Below are the code and all the weights of a small trained network. Each question names an input and a target symbol and asks about switching units off, where a switched-off unit gives its printed mean instead of its output.

import numpy as np


def w(rows, s, z=0):
    codes = np.array(rows[::2]) - 128.0
    scale = np.full(codes.shape[1], s)
    scale[-1] = z or s
    return codes * scale


def f(y):
    return np.maximum(y, 0)


def softmax(a):
    e = np.exp(a - a.max(-1, keepdims=True))
    return e / e.sum(-1, keepdims=True)


def log_softmax(a):
    a = a - a.max(-1, keepdims=True)
    return a - np.log(np.exp(a).sum(-1, keepdims=True))


def net(x, mask):
    ids = ['ΓΛΠΣΨδθξτφω'.index(c) for c in x.split()]
    T = len(ids)
    res = E[ids] + P[:T]
    u = 0
    for l in range(2):
        q, k, v = (res @ M[l].T for M in (Q, K, V))
        z = softmax(np.where(np.tri(T) > 0, q @ k.T / 4**0.5, -1e9)) @ v
        res = res + np.where(mask[u], z, O[l][:, -1]) @ O[l][:, :-1]
        u += 1
        y = f(res @ A[l][:, :-1].T + A[l][:, -1])
        res = res + np.where(mask[u : u + 8], y, B[l][:, -1]) @ B[l][:, :-1]
        u += 8
    return log_softmax(res[-1] @ U[:, :-1].T + U[:, -1])


Q, K, V, O, A, B = {}, {}, {}, {}, {}, {}
E = w([
[124,148,153,120,178,170,83,65,247],'Γ',
[112,186,119,54,129,143,115,187,131],'Λ',
[67,188,176,83,149,93,127,169,99],'Π',
[123,119,144,147,109,87,103,148,104],'Σ',
[98,138,210,171,127,96,102,168,83],'Ψ',
[115,110,100,140,104,136,61,188,157],'δ',
[76,110,103,174,150,124,64,188,116],'θ',
[140,153,37,96,114,112,113,175,168],'ξ',
[138,144,188,135,115,136,93,190,118],'τ',
[88,140,52,123,146,141,67,193,132],'φ',
[76,150,91,83,120,78,124,125,131],'ω',
],0.015)
P = w([
[173,82,166,129,178,150,178,81,150],'0',
[43,134,106,71,97,254,69,163,92],'1',
[69,138,104,85,97,207,79,166,97],'2',
[78,142,114,102,87,161,92,162,94],'3',
[91,152,102,118,96,128,96,169,105],'4',
[96,143,109,118,94,135,102,180,110],'5',
[102,151,108,114,97,100,103,177,121],'6',
[106,156,111,133,96,76,111,182,126],'7',
[119,169,112,148,94,62,107,186,129],'8',
[126,166,107,142,101,66,117,195,132],'9',
[132,186,110,148,101,38,117,200,122],'10',
[144,195,107,160,97,25,113,208,128],'11',
[161,193,116,168,105,37,118,226,131],'12',
[156,197,119,186,93,32,119,215,125],'13',
],0.011)
Q[0] = w([
[236,73,167,153,204,90,203,2,114],'L0H0',
[73,181,162,100,72,83,5,247,116],'L0H0',
[61,120,29,139,19,32,135,252,60],'L0H0',
[26,218,91,149,55,7,39,253,153],'L0H0',
],0.0076)
K[0] = w([
[90,148,124,77,32,161,97,207,58],'L0H0',
[191,143,171,126,198,114,156,28,200],'L0H0',
[108,223,135,169,59,84,58,112,171],'L0H0',
[120,124,171,155,234,123,126,44,255],'L0H0',
],0.0091)
V[0] = w([
[62,230,126,52,163,132,95,163,128],'L0H0',
[62,157,210,174,169,96,88,164,45],'L0H0',
[45,93,17,198,119,58,94,153,146],'L0H0',
[37,128,119,146,109,254,78,99,179],'L0H0',
],0.007)
O[0] = w([
[112,194,98,140,139,248,205,118,97,192],'L0H0',
[37,129,145,184,180,124,121,162,139,80],'L0H0',
[117,176,168,82,211,140,60,105,47,76],'L0H0',
[158,138,149,134,72,189,121,172,89,253],'L0H0',
],0.011,0.0045)
A[0] = w([
[84,27,52,169,67,114,55,162,55,157],'L0N0',
[73,190,2,99,121,77,135,159,86,26],'L0N1',
[216,113,97,119,251,39,69,169,120,184],'L0N2',
[136,63,134,91,181,146,129,61,162,49],'L0N3',
[73,163,119,92,161,80,201,76,112,67],'L0N4',
[172,57,212,147,92,147,123,137,110,240],'L0N5',
[131,76,151,162,221,145,128,22,224,5],'L0N6',
[122,142,156,157,209,76,219,39,123,115],'L0N7',
],0.0069,0.0023)
B[0] = w([
[164,218,212,44,135,98,217,132,111,254],'L0N0',
[141,110,254,211,100,90,97,195,95,248],'L0N1',
[39,104,154,27,88,225,140,40,112,179],'L0N2',
[62,173,131,23,96,112,77,107,65,132],'L0N3',
[139,137,223,129,148,249,180,73,96,135],'L0N4',
[58,177,109,80,108,62,145,187,174,169],'L0N5',
[6,232,124,29,166,127,88,122,77,138],'L0N6',
[111,38,165,161,176,108,136,77,217,132],'L0N7',
],0.0063,0.0074)
Q[1] = w([
[76,11,21,143,246,73,122,31,94],'L1H0',
[203,68,95,239,245,120,199,2,201],'L1H0',
[174,131,101,112,51,97,194,244,65],'L1H0',
[139,166,197,166,109,81,153,198,94],'L1H0',
],0.0085)
K[1] = w([
[166,217,99,194,14,172,146,172,12],'L1H0',
[192,79,150,204,32,135,255,128,16],'L1H0',
[175,180,95,165,242,223,88,59,145],'L1H0',
[165,188,40,144,183,148,148,83,179],'L1H0',
],0.008)
V[1] = w([
[192,80,67,55,172,206,188,47,75],'L1H0',
[111,138,97,101,102,23,203,25,200],'L1H0',
[184,174,79,179,97,183,190,193,167],'L1H0',
[218,199,82,46,2,90,66,170,106],'L1H0',
],0.0069)
O[1] = w([
[123,254,104,192,182,77,115,115,191,169],'L1H0',
[175,128,161,215,70,189,142,63,136,217],'L1H0',
[95,152,42,125,124,151,222,145,136,3],'L1H0',
[22,132,104,134,55,108,77,67,185,43],'L1H0',
],0.0093,0.0041)
A[1] = w([
[101,198,174,164,149,113,117,93,98,160],'L1N0',
[101,210,64,137,128,126,93,100,122,74],'L1N1',
[164,111,154,52,169,138,107,182,95,8],'L1N2',
[127,164,67,178,132,166,254,121,133,86],'L1N3',
[124,78,85,175,79,140,124,168,167,65],'L1N4',
[182,168,123,154,70,80,116,162,93,141],'L1N5',
[195,70,123,152,184,158,170,151,90,2],'L1N6',
[69,158,44,115,206,77,149,178,143,159],'L1N7',
],0.0095,0.0045)
B[1] = w([
[185,85,30,76,90,169,120,168,205,204],'L1N0',
[164,20,129,151,92,72,150,196,109,189],'L1N1',
[98,70,99,148,152,27,161,48,201,217],'L1N2',
[24,105,215,161,131,111,2,198,152,183],'L1N3',
[148,202,156,132,217,70,231,98,96,158],'L1N4',
[83,74,112,117,207,208,151,44,133,248],'L1N5',
[104,212,22,148,65,111,82,55,44,183],'L1N6',
[203,225,204,96,43,105,91,68,27,170],'L1N7',
],0.0074,0.016)
U = w([
[2,134,125,19,110,205,83,53,140,187],'Γ',
[114,97,144,118,128,149,198,164,119,216],'Λ',
[161,155,141,139,198,173,130,117,165,254],'Π',
[96,146,109,163,185,132,106,105,126,171],'Σ',
[181,162,150,86,125,81,108,130,112,92],'Ψ',
[161,85,209,143,131,136,79,110,139,44],'δ',
[109,121,187,164,118,84,99,155,137,42],'θ',
[102,102,142,112,211,78,124,131,167,142],'ξ',
[142,87,98,154,109,95,100,156,172,95],'τ',
[116,86,136,136,108,87,106,90,98,15],'φ',
[107,156,163,135,137,104,140,67,169,74],'ω',
],0.0064,0.0063)

Each question gives the input, a string of symbols that net reads in full, and the target symbol t.
The units are the heads (4 rows each of Q, K, V and O) and the neurons (one row each of A and B). Each row of codes is followed by its name. A weight is (code - 128) times the scale printed after its matrix; where a second scale follows, it is the last column's (O, A, B and U).
mask holds one flag per unit, layer by layer, with each layer's heads first. A switched-off unit (its flag False) gives its mean, the last column of its rows in O or B, instead of its output. The means were averaged over made-up inputs and are rounded, as every weight is.
A unit's drop is (log p(t) with every unit on - log p(t) with that unit switched off) / (log p(t) with every unit on - log p(t) with every unit switched off).
The circuit of an input: a set's keep is (log p(t) with only the set's units on - log p(t) with every unit switched off) / (log p(t) with every unit on - log p(t) with every unit switched off). Starting from the 12 units with the biggest drops (on a tie, the unit counted first), units are removed one at a time, each time the one whose removal leaves the highest keep (on an exact tie, the one counted first), for as long as the keep stays at least 0.8.
units of the circuit, in order: the units of the circuit, biggest drop first
most important unit: the unit with the biggest drop
k most important neurons: the k neurons with the biggest drops, biggest first
top k neurons in layer l: the k neurons of layer l with the biggest drops, biggest first
drop when u is switched off: that unit's drop, to one decimal
input ξ Ψ Π, target τ: most important unit : L1H0
input Π τ ξ Π Ψ Γ Σ φ Ψ ω ω τ θ Λ, target Γ: top 3 neurons in layer 1 : [L1N5 L1N6 L1N1]
input δ τ ω φ ξ τ ξ ξ Ψ ω Π φ Λ, target Γ: units of the circuit, in order : [L0H0 L1H0]
input φ Λ ξ Ψ Λ θ τ φ Σ θ φ ξ δ, target Ψ: units of the circuit, in order : [L1H0 L1N7 L0H0]
input Ψ Λ τ, target φ: 2 most important neurons : [L1N6 L1N2]
input τ θ Σ, target Λ: units of the circuit, in order : [L0H0 L1H0 L1N4]
input θ φ ξ Λ φ ξ θ Λ Ψ, target ξ: units of the circuit, in order : [L0H0 L1H0 L1N2]
input φ Σ Γ Λ Γ θ Π τ ξ φ, target Ψ: units of the circuit, in order : [L1H0 L1N7 L0N0]
input Ψ Ψ Π φ ξ τ φ Γ, target Γ: 2 most important neurons : [L0N0 L0N1]
input ξ Ψ ξ Λ τ Π Λ Σ θ Λ Λ Σ ξ, target τ: top 2 neurons in layer 0 : [L0N1 L0N2]
input ξ ξ δ ξ, target τ: 3 most important neurons : [L1N1 L1N0 L0N1]
input ξ θ Σ, target τ: 3 most important neurons : [L1N1 L1N0 L0N1]
input Ψ ω Λ, target φ: 3 most important neurons : [L1N6 L1N2 L0N7]
input θ Λ φ ξ Ψ δ τ ξ ξ θ ω Π Σ, target ξ: most important unit : L0H0
input θ Π ξ φ Σ φ Λ Λ τ ξ θ ξ, target ξ: 2 most important neurons : [L1N2 L0N1]
input ξ θ ω δ ω, target τ: 3 most important neurons : [L1N1 L1N0 L0N1]
input Π Ψ ξ τ Σ, target Σ: 2 most important neurons : [L1N6 L0N7]
input Ψ ξ Π Ψ θ δ, target φ: top 2 neurons in layer 1 : [L1N6 L1N2]
input δ ξ Ψ τ Γ ξ δ Γ φ, target Γ: top 2 neurons in layer 1 : [L1N1 L1N4]
input δ φ δ ξ φ δ θ θ, target Γ: units of the circuit, in order : [L1H0]
input Ψ Λ φ, target φ: top 2 neurons in layer 1 : [L1N6 L1N2]
input Σ Ψ ξ ξ ξ φ Ψ Σ, target δ: drop when L0N6 is switched off : 0.1
input ξ Π ξ τ φ Π τ Λ ξ Λ δ, target τ: drop when L1N0 is switched off : 0.4
